Each row is followed by its class.
[ 241 -259  -35 -357   61  160 -173   22 -226  177 -242 -332  293  -85
 -107 -282 -155  -35 -404 -222  -46  150 -253  252 -183 -254  -90 -253
  366  408  -73 -214]	kezim
[-114 -152 -109 -499 -299  -50  209  -94  -55  -42  -56 -135 -102 -273
  101 -224    5  -47 -270  108  -10  206   29 -112 -458 -316   43   68
  192  240   32  664]	duzer
[ 271 -197  -52 -307   58   84 -104  -56 -218   64 -247 -363  233 -159
    6 -314 -203  -66 -363 -116   -8  122 -126  215 -147 -219  -68  -84
  383  239 -121   67]	dozan
[ -43  197 -133 -471  206 -186  -47  257  189  236  485  347 -242 -173
  261 -518   85   21 -173  207 -189 -185   69   32 -859  -54  -68 -433
  225    1  655  -35]	duzer
[ 246 -218    7 -340  -19  164 -171  -74 -241   14 -259 -369  335 -165
  -78 -278 -151 -120 -443 -103    5  191 -349  186 -187 -250   -5 -232
  339  489  -98 -158]	piv
[ 141 -171  -62 -235   46   82  -21   96 -232  136 -264 -347  158 -160
    9 -332 -177 -156 -316 -130  -76   36 -162  186 -188 -222 -126 -140
  390  312  -66   22]	dasut
[ -59  275 -106 -440  151 -298   23  233  236  227  522  352 -289  -20
  260 -505   55 -113 -137   68 -177 -301    0   23 -878    5  -61 -433
  142   81  682 -106]	piv
[  48 -138  -57  104  217  225   -5  257   41  204  291  -95 -202 -376
   86 -279   29   23 -397  305 -193   97  296 -213 -205  219  -50 -280
  270  -82  534   25]	litu
[-154  216  -11 -320  -82   -8  -38  114  172 -332  473  -83  -28  -42
   78 -220  -39  -21 -122   99  195  337 -385 -588 -317 -436  149 -291
 -186  231  601  115]	Kife
[ -23  -63  -53 -627 -179 -172  184 -102 -104  -79   95  -73  -74  -72
    9 -246   12  -48 -306  137   46   70 -101  -43 -565 -394  -23  -23
  168  399   44  302]	forig
[  17  204  -68 -385  322 -131 -151  248  195  164  532  324 -207 -107
  291 -483   70  -41 -168  174 -115  -95   78  -81 -727  -98  -34 -479
  176  -27  649 -238]	fam
[ -18  149  -87 -356  295 -117 -112  256  179  260  508  357 -189 -213
  247 -489  155   66 -192  248 -122  -77    5  -39 -766  -36  -32 -484
  209  -53  643 -120]	duzer
[   5 -149  -63  -58  293  211  -97  320  118  207  355   18 -156 -277
   98 -315   73  -46 -416  374 -185   43  248 -187 -333   89  -41 -423
  299 -112  623  -64]	fam
[  58 -309  -30 -326   83  487 -371  125  -70  171 -144 -245  250 -233
  154 -331  -43 -193 -548  -65  181  473 -204  -14   20 -274  208 -411
  146   76  -79  -90]	Kife
[ -26 -308  -87 -384  137  426 -311  192  -35  315  -75 -110  264 -219
  100 -392    9 -132 -535  -63  198  420 -168  -12 -102 -210  158 -396
  124  -60  -10  -63]	duzer
[  90   -9  -88   56  261   85 -302  266   59  328  268   53    3 -312
  120 -358   27 -126 -390  263 -271   -1  269   14 -348   -3 -171 -274
  378   46  443 -383]	litu
[  88  223  -17 -339 -517 -190  214  -98 -136 -812  275 -314  -56   55
 -173  -20  -96  -23 -146 -105  174  475 -443 -558  -97 -480  -22  -48
  -59  892  285   74]	forig
[ 211 -218  -23 -377    4   64 -140  -16 -250  131 -210 -334  227  -41
  -42 -233 -193 -137 -425 -115  -55   28 -226  214 -203 -214  -27 -195
  271  377  -54  -26]	dozan
[  97  192  -62 -432 -537  -99  157 -136  -61 -823  173 -390  -62  -26
  -64  -34 -210 -110 -165 -125  160  559 -580 -624 -159 -484  155 -125
 -124  705  330  394]	Muge
[  22  169  -53 -432  384  -62 -192  269  211  230  570  333 -162 -137
  203 -510  136   26 -172  245    6  -25   45  -31 -755  -93  -34 -555
  173   14  626 -331]	Muge
[ -27  241  -77 -404  226 -307  -33  279  189  311  514  328 -259  -25
  298 -481   36 -123 -159  116 -180 -384  -75    8 -899   32  -52 -537
  104   73  651  -77]	piv
[ 114  231  -50 -608 -484 -123  128  -78 -144 -827  329 -370   10   87
 -214  -39 -138  -21 -166  -70  212  584 -565 -638 -222 -604   28 -161
 -170  894  363   73]	Botek
[  60 -263  -11 -390  148  350 -317  118  -33  140  -70 -238  308 -220
   73 -331    1 -140 -544  123  219  350 -253   17 -104 -266  147 -411
  183   79  -57 -131]	piv
[   1  169 -106 -397  286  -61 -152  308  194  228  543  368 -172 -127
  154 -518  125  -33 -206  235 -113 -123   20  -32 -808   20  -26 -573
  187    6  629 -372]	dasut
[  90  -17 -103   86  231   87 -338  337   -1  278  312   23   37 -259
   60 -330   24  -57 -421  276 -289   -4  284   63 -331   31 -197 -230
  396  189  358 -543]	dasut
[-122  172  -46 -230  -98  -61 -103  218  188 -230  437  -34   94   85
   22 -259 -126  -73 -192  -85  208  275 -399 -587 -225 -437   60 -266
 -169  197  465  -62]	Das
[  48 -124  -77   36  375  193 -120  338  101  259  339  -12 -120 -349
   41 -350   69   19 -404  431 -250   67  206  -83 -325  209  -91 -387
  443  -94  639 -207]	dasut
[  32 -335  -84 -327  107  495 -346  106  -18  221  -95 -176  245 -196
   63 -332  -35 -143 -565  -16  151  455 -244  -42  -32 -251  226 -400
  143  -99  -22  -38]	Kife
[-336  184   72 -553 -313 -274   64  112  308 -244  643   68   50  252
 -293 -106  -96  155 -186 -142  175  305 -370 -504 -471 -296  128 -189
 -239  549  778 -352]	kezim
[ 205 -233  -11 -217  204  208 -197  119 -233  255 -247 -255  268 -134
  -52 -314 -114  -90 -426  -86  -35   95 -122  275 -103 -167  -86 -231
  388  210  -44 -208]	Kife
[ -15  -86  -97   32  287  117   30  309  163  255  273    6 -305 -382
  280 -363   40  -37 -280  314 -211  -42  283 -190 -328  169  -60 -331
  324 -307  615  257]	litu
[-320  213   36 -625 -373 -309   51  130  274 -278  617   90   89  228
 -239 -168 -122   90 -215 -173  145  297 -440 -425 -459 -312  107 -204
 -242  563  730 -333]	duzer
[-257  186   60 -567 -321 -278   50   92  263 -258  633   62  102  222
 -351 -100 -149  162 -234 -116  184  316 -386 -436 -474 -362  139 -204
 -202  544  742 -363]	lomi
[ -27  -71  -68 -622 -243  -77  236 -157  -67  -81   13 -143 -109 -167
   44 -261 -109 -124 -264   74   38   85 -149 -123 -599 -355  103  -39
  156  338   90  523]	Botek
[ 211 -212  -50 -406   82  141 -163  -20 -260  139 -206 -350  312 -128
 -115 -323 -167  -89 -406  -93 -107   87 -278  252 -216 -257  -73 -252
  384  453  -53 -201]	kezim
[ -19  184  -77 -503  233 -273    4  249  185  240  606  311 -224 -115
  184 -482   45   70 -176  195  -98 -161   27  -33 -842  -46  -52 -360
  190   69  646  -92]	Botek
[-301  192   72 -577 -339 -324  153  121  268 -252  643   80   40  223
 -328 -153 -126  115 -194  -79  145  192 -319 -438 -548 -312  104 -150
 -199  544  778 -237]	fam
[ -24 -296  -32 -402  173  344 -299  205   70  290    5  -91  264 -170
   27 -335   18 -162 -504  133  197  246 -218  -13 -152 -325  153 -531
  142  -45   72 -159]	Das
[  61   27  -63  -53  170  -78 -266  246   53  201  401  127   19 -210
   53 -318   46  -21 -425  398 -280  -84  266  -12 -483 -134 -198 -174
  372  243  387 -424]	Das
[  91  -93 -129  192  340  225 -364  254   56  333  193  -45   61 -425
  219 -356   23  -71 -425  276 -268   64  307  -13 -230  -13 -113 -212
  427  -94  335 -254]	kezim
[ 109  -40 -110   71  301  138 -394  192   91  258  298   -6   -2 -381
  235 -335    9 -115 -394  370 -210   59  320  -54 -315  -27  -54 -291
  383  -33  448 -213]	dozan
[-303  188   55 -521 -273 -294   45  145  315 -216  626  114  118  188
 -357 -125 -103  192 -193  -66  184  274 -354 -417 -493 -419   92 -204
 -140  452  785 -384]	lomi
[   5  199 -118 -454  304 -155 -118  278  239  165  500  293 -170 -122
  305 -533   83  -45 -162  107 -143 -168   17  -23 -743 -106  -74 -540
  195  -49  639 -255]	kezim
[ 264 -258    9 -244   62   92 -122  -39 -253  147 -192 -327  245 -177
  -39 -310 -170  -22 -435 -111   -1   84 -115  217 -209 -178  -41 -117
  409  369  -71  -42]	dozan
[  77  246  -32 -522 -529 -261  229 -152  -95 -820  246 -291  -30   53
 -192  -12 -158  -14 -125  -92  153  443 -453 -538 -261 -611   21 -115
  -73  809  305  144]	lomi
[-288  148   58 -600 -207 -211  -43  173  240 -223  685  102  172  219
 -358  -99   20  176 -263  -14  235  461 -363 -491 -402 -343   67 -238
 -262  505  791 -500]	duzer
[ -63  180  -52 -306  -87   -2 -153   89  142 -288  451 -142   12   65
  149 -163  -60 -116 -205   -3  221  361 -485 -587 -279 -419  155 -310
 -268  245  463  110]	piv
[  89   18 -107   83  249   85 -280  278   77  272  278   89   85 -340
   77 -422   18  -65 -363  223 -196  -30  201   84 -333  -27 -161 -267
  430   79  430 -456]	forig
[  35 -294  -59 -354  202  466 -322  141  -47  197  -36 -161  225 -249
  105 -390    1 -179 -514  109  183  353 -152  -50  -83 -285  186 -488
  176  -56  -38  -98]	fam
[ -29  -97  -70   18  244  144   -4  278  183  282  336   33 -313 -278
  266 -334   18  -48 -336  224 -228  -69  183 -172 -375  152   -1 -351
  252 -233  659  152]	litu
[-258  203   78 -595 -254 -299   34  148  262 -285  663   70   91  230
 -330 -156  -88  140 -232  -12  232  258 -328 -450 -460 -255  132 -230
 -197  518  809 -359]	dozan
[  48    0  -75   48  285   65 -266  300  116  354  331   63  -17 -273
  135 -363   14  -92 -393  246 -233  -40  279    5 -358  -14 -167 -291
  316  -32  471 -412]	litu
[  -6 -132  -61 -439 -256  -95  233 -189  -59  -57   17 -130 -112 -210
   93 -239  -67  -44 -273   29   25   57  -75  -53 -499 -296   80   28
  189  301    4  507]	forig
[-252  155   53 -597 -325 -188   23   51  268 -288  609   47  126  148
 -375 -132  -94  129 -280  -12  195  390 -387 -411 -501 -335  180 -138
 -186  551  757 -334]	Muge
[  90  215  -16 -430 -330 -201  120  -14  -58 -708  308 -326  -47   71
 -120  -42 -127  -26 -152  -20  221  475 -328 -594 -119 -397   12 -174
  -87  653  422  130]	dozan
[ -66 -170  -91 -523  -79  -48  118  -37  -48   77   84 -105  -64 -196
   46 -281   29  -51 -311  209  -10  134 -159 -120 -565 -315   53 -153
  190  164   88  405]	dasut
[  78  229  -30 -491 -521  -81  136  -93  -88 -828  262 -379  -23  -17
 -151  -45 -186  -28 -135  -64  225  548 -522 -617 -168 -560  103 -164
  -98  857  342  156]	Botek
[  28 -222  -70 -519 -108   80   52  -94 -107   12  -50 -137   68 -181
 -110 -262   -2  -86 -386  133    2  222  -49  -58 -465 -393   13 -142
  273  263   75  195]	fam
[  82  -42 -112  120  282  224 -300  296   85  277  228   56   48 -378
  115 -415   32 -141 -379  260 -180   43  384    0 -274  -29 -129 -309
  408  -37  374 -379]	fam
[  98 -251  -69 -358  143  350 -325  193  -96  188  -29 -201  273  -98
   25 -335  -67 -209 -552   -4  128  313 -169   44    3 -219   99 -383
  159   78  -96 -195]	fam
[ -65  201  -97 -325 -204  -51  -83   31  164 -427  361 -132    0  -78
  186 -220 -126 -114 -102   -4  188  376 -422 -639 -270 -558  171 -223
 -146  249  439  302]	Das
[ -39 -339  -68 -391  163  361 -320  191   27  264   -1 -100  247 -204
  138 -376   28 -164 -567   61  195  388 -255 -124  -80 -334  203 -446
  144 -118   24  -20]	Das
[ 203 -167  -57 -289  -72   -4  -41   19 -279   88 -256 -388  172  -76
  -12 -250 -245 -180 -317 -158 -151  -56 -321  264 -192 -204  -91 -158
  343  481 -157   41]	dasut
[-278  166   86 -576 -197 -280   34  177  262 -179  666   80   97  209
 -362 -134  -39  186 -230  -19  207  347 -363 -468 -435 -295   73 -215
 -205  455  826 -417]	litu
[  88   15  -91  -63  240    9 -322  268   94  247  356   99   93 -283
   71 -397   12  -82 -428  384 -263  -69  176    9 -464 -146 -164 -311
  400  137  429 -435]	Das
[ -67  106  -47 -263 -142   18 -163   51  127 -387  382 -144   89  -83
  111 -174  -51  -37 -173   80  241  468 -351 -625 -160 -563  136 -176
 -109  284  348  138]	Das
[   9 -122 -108  103  158  181   24  317  169  261  257  -52 -297 -361
  263 -289  -70  -54 -338  202 -181  -35  288 -177 -305  203   11 -231
  287 -207  549  332]	Botek
[  31 -156  -67   -2  347  160 -145  379  185  328  368   83 -124 -233
  138 -323   83  -40 -430  328 -121   18  171 -183 -319   63  -46 -459
  286 -205  602  -71]	Das
[-287  175   44 -579 -390 -254   55   99  279 -268  636   84  105  213
 -404  -96  -94  185 -219 -125  208  396 -373 -459 -471 -414  124 -195
 -210  575  741 -372]	lomi
[  86  -27 -114   59  253  185 -370  297   30  310  284   31  104 -345
   84 -395    9  -41 -449  258 -227   85  249   56 -289   -3 -154 -298
  378  105  368 -478]	duzer
[ 252 -164  -49 -362   67  -28  -62   -2 -164  107 -260 -289  213  -88
   45 -320 -255 -200 -294 -168  -13  -47 -209  192 -218 -326 -112 -261
  358  268 -131   19]	Das
[  14 -142  -16 -748 -104  -55   44 -231  -61  -85  148 -146   -6 -143
  -38 -172   53    8 -358  276   47  344 -182 -101 -585 -482  116 -111
  167  390  201  303]	Kife
[ 275 -224   -6 -211  111  151  -89   72 -243  127 -275 -319  300 -113
  -59 -319 -156 -102 -387 -283   79  106 -174  262  -69 -245 -145 -188
  384  340  -78 -257]	forig
[ 210 -218   60 -155  135  133  -90   44 -289  201 -255 -349  268 -116
  -76 -287 -190  -94 -423 -176  -40   41 -118  257 -120 -189 -121 -119
  387  415  -53 -227]	Kife
[  60 -299  -33 -444  145  396 -321  128  -18  184  -23 -157  259 -180
  105 -330  -16 -118 -571   24  210  346 -271   19 -157 -387  201 -470
  148   -8  -26 -118]	lomi
[   2 -329  -57 -338  224  383 -353  249   42  341   35 -126  223 -228
  120 -377   24 -145 -551  136  165  325 -308  -34 -197 -197  193 -533
  177 -111   65  -69]	dasut
[  62    0 -104  122  345  171 -255  365   70  352  263   79  -52 -278
  164 -391   66  -99 -385  219 -168  -20  381   71 -321    5 -170 -205
  356  -62  412 -330]	Muge
[-297  178   50 -609 -193 -275   33  191  271 -184  703  118  126  219
 -343 -157  -26  183 -245  -58  243  395 -354 -455 -421 -272   75 -247
 -235  454  797 -437]	duzer
